Here is a tiny trained network, its code and every weight. The questions are about switching its units off for an input and a class, where a switched-off unit gives its printed mean instead of its output.

import numpy as np


def w(rows, s, z=0):
    codes = np.array(rows[::2]) - 128.0
    scale = np.full(codes.shape[1], s)
    scale[-1] = z or s
    return codes * scale


def f(y):
    return np.maximum(y, 0)


def log_softmax(a):
    a = a - a.max(-1, keepdims=True)
    return a - np.log(np.exp(a).sum(-1, keepdims=True))


def net(x, mask):
    res = np.array(x, float).reshape(1, 5) / 4 @ E
    y = f(res @ A[0][:, :-1].T + A[0][:, -1])
    res = res + np.where(mask, y, B[0][:, -1]) @ B[0][:, :-1]
    return log_softmax(res[-1] @ U[:, :-1].T + U[:, -1])


A, B = {}, {}
E = w([
[68,160,91,72,176,129,55,160],'x0',
[132,202,72,176,74,181,108,72],'x1',
[176,173,120,75,217,116,156,88],'x2',
[123,148,110,252,191,124,127,162],'x3',
[219,113,154,127,134,173,38,151],'x4',
],0.013)
A[0] = w([
[127,66,173,86,178,91,157,190,35],'n1',
[64,163,65,91,164,149,77,191,229],'n2',
[195,115,144,227,129,118,201,136,147],'n3',
[129,48,121,139,116,79,129,198,112],'n4',
[89,164,120,114,185,106,204,65,103],'n5',
[125,164,80,138,88,189,106,56,13],'n6',
[74,96,106,150,101,120,177,112,87],'n7',
[227,120,166,123,165,184,62,94,14],'n8',
[93,153,115,180,177,136,93,142,138],'n9',
[81,142,99,128,150,87,179,113,33],'n10',
[133,195,55,152,97,186,126,91,131],'n11',
[195,65,157,123,82,170,200,61,238],'n12',
[125,105,138,14,57,123,79,34,76],'n13',
[199,221,104,102,197,138,153,42,69],'n14',
[103,130,150,210,199,152,122,157,7],'n15',
[186,103,145,135,150,196,88,140,78],'n16',
[77,157,128,145,126,95,174,94,3],'n17',
[61,108,107,120,127,114,160,76,68],'n18',
[139,163,95,184,174,109,120,156,99],'n19',
[58,141,135,190,6,160,72,145,60],'n20',
],0.012,0.0037)
B[0] = w([
[213,177,142,213,220,53,175,100,221],'n1',
[166,233,132,76,199,239,72,146,232],'n2',
[75,189,165,74,182,217,106,95,227],'n3',
[176,114,165,134,194,82,190,158,200],'n4',
[86,47,115,171,63,144,88,211,199],'n5',
[246,162,187,229,220,63,126,63,201],'n6',
[136,95,117,121,82,148,1,170,185],'n7',
[114,21,98,217,71,133,60,202,223],'n8',
[59,96,77,129,124,193,209,35,194],'n9',
[165,54,89,192,92,136,65,164,176],'n10',
[203,144,143,250,227,77,147,155,220],'n11',
[130,193,120,83,212,222,121,148,253],'n12',
[41,70,138,156,103,159,196,12,250],'n13',
[2,165,192,37,114,51,228,236,220],'n14',
[52,64,173,108,86,111,154,61,192],'n15',
[100,23,81,230,13,142,85,164,199],'n16',
[138,82,70,168,112,112,64,119,172],'n17',
[128,72,158,251,113,173,43,130,178],'n18',
[61,70,155,74,97,114,187,39,186],'n19',
[99,153,252,34,85,55,181,212,254],'n20',
],0.0075,0.015)
U = w([
[128,87,122,154,81,124,85,162,112],'0',
[171,144,158,155,178,45,154,97,95],'1',
[107,133,168,65,99,62,164,190,203],'2',
[103,103,144,102,104,140,158,2,78],'3',
[131,167,141,92,160,216,110,124,145],'4',
[140,150,121,109,124,148,150,124,254],'5',
[185,151,65,120,108,95,101,96,94],'6',
[192,170,66,112,116,143,116,97,99],'7',
],0.016,0.011)

Each question gives the input, the list of numbers given to net, and the class t.
The units are the neurons (one row each of A and B). Each row of codes is followed by its name. A weight is (code - 128) times the scale printed after its matrix; where a second scale follows, it is the last column's (A, B and U).
mask holds one flag per neuron, in row order. A switched-off neuron (its flag False) gives its mean, the last column of its row in B, instead of its output. The means were averaged over made-up inputs and are rounded, as every weight is.
A unit's drop is (log p(t) with every unit on - log p(t) with that unit switched off) / (log p(t) with every unit on - log p(t) with every unit switched off).
The circuit of an input: a set's keep is (log p(t) with only the set's units on - log p(t) with every unit switched off) / (log p(t) with every unit on - log p(t) with every unit switched off). Starting from the 12 units with the biggest drops (on a tie, the unit counted first), units are removed one at a time, each time the one whose removal leaves the highest keep (on an exact tie, the one counted first), for as long as the keep stays at least 0.8.
circuit, biggest first: the units of the circuit, biggest drop first
k most important neurons: the k neurons with the biggest drops, biggest first
drop of u: that unit's drop, to one decimal
input [1,0,-5,7,2], class 3: circuit, biggest first => n9, n15
input [-6,4,8,2,-1], class 2: circuit, biggest first => n14
input [8,-2,7,8,6], class 3: 3 most important neurons => n19, n9, n15
input [-8,-5,7,-7,-1], class 4: 2 most important neurons => n12, n20
input [6,1,-5,-7,-6], class 3: 2 most important neurons => n13, n8
input [-8,-4,-1,-5,7], class 4: 3 most important neurons => n12, n3, n5
input [4,7,3,4,7], class 0: 4 most important neurons => n8, n16, n1, n4
input [8,-7,4,3,-1], class 4: 3 most important neurons => n2, n11, n6
input [4,-8,-8,2,-2], class 1: 2 most important neurons => n1, n14
input [-5,4,6,2,1], class 2: 2 most important neurons => n14, n2
input [8,5,-5,-7,-7], class 4: 2 most important neurons => n2, n8
input [7,3,5,7,-7], class 0: 4 most important neurons => n5, n10, n13, n12
input [8,4,7,8,3], class 3: 3 most important neurons => n9, n19, n15
input [-8,2,6,-4,-5], class 4: circuit, biggest first => n12
input [1,8,-6,8,3], class 1: 4 most important neurons => n11, n6, n20, n13
input [8,-7,0,-6,-2], class 4: drop of n3 => -0.2
input [4,6,-4,-5,1], class 1: drop of n11 => 0.2
input [-3,-4,2,6,7], class 0: drop of n16 => 0.3
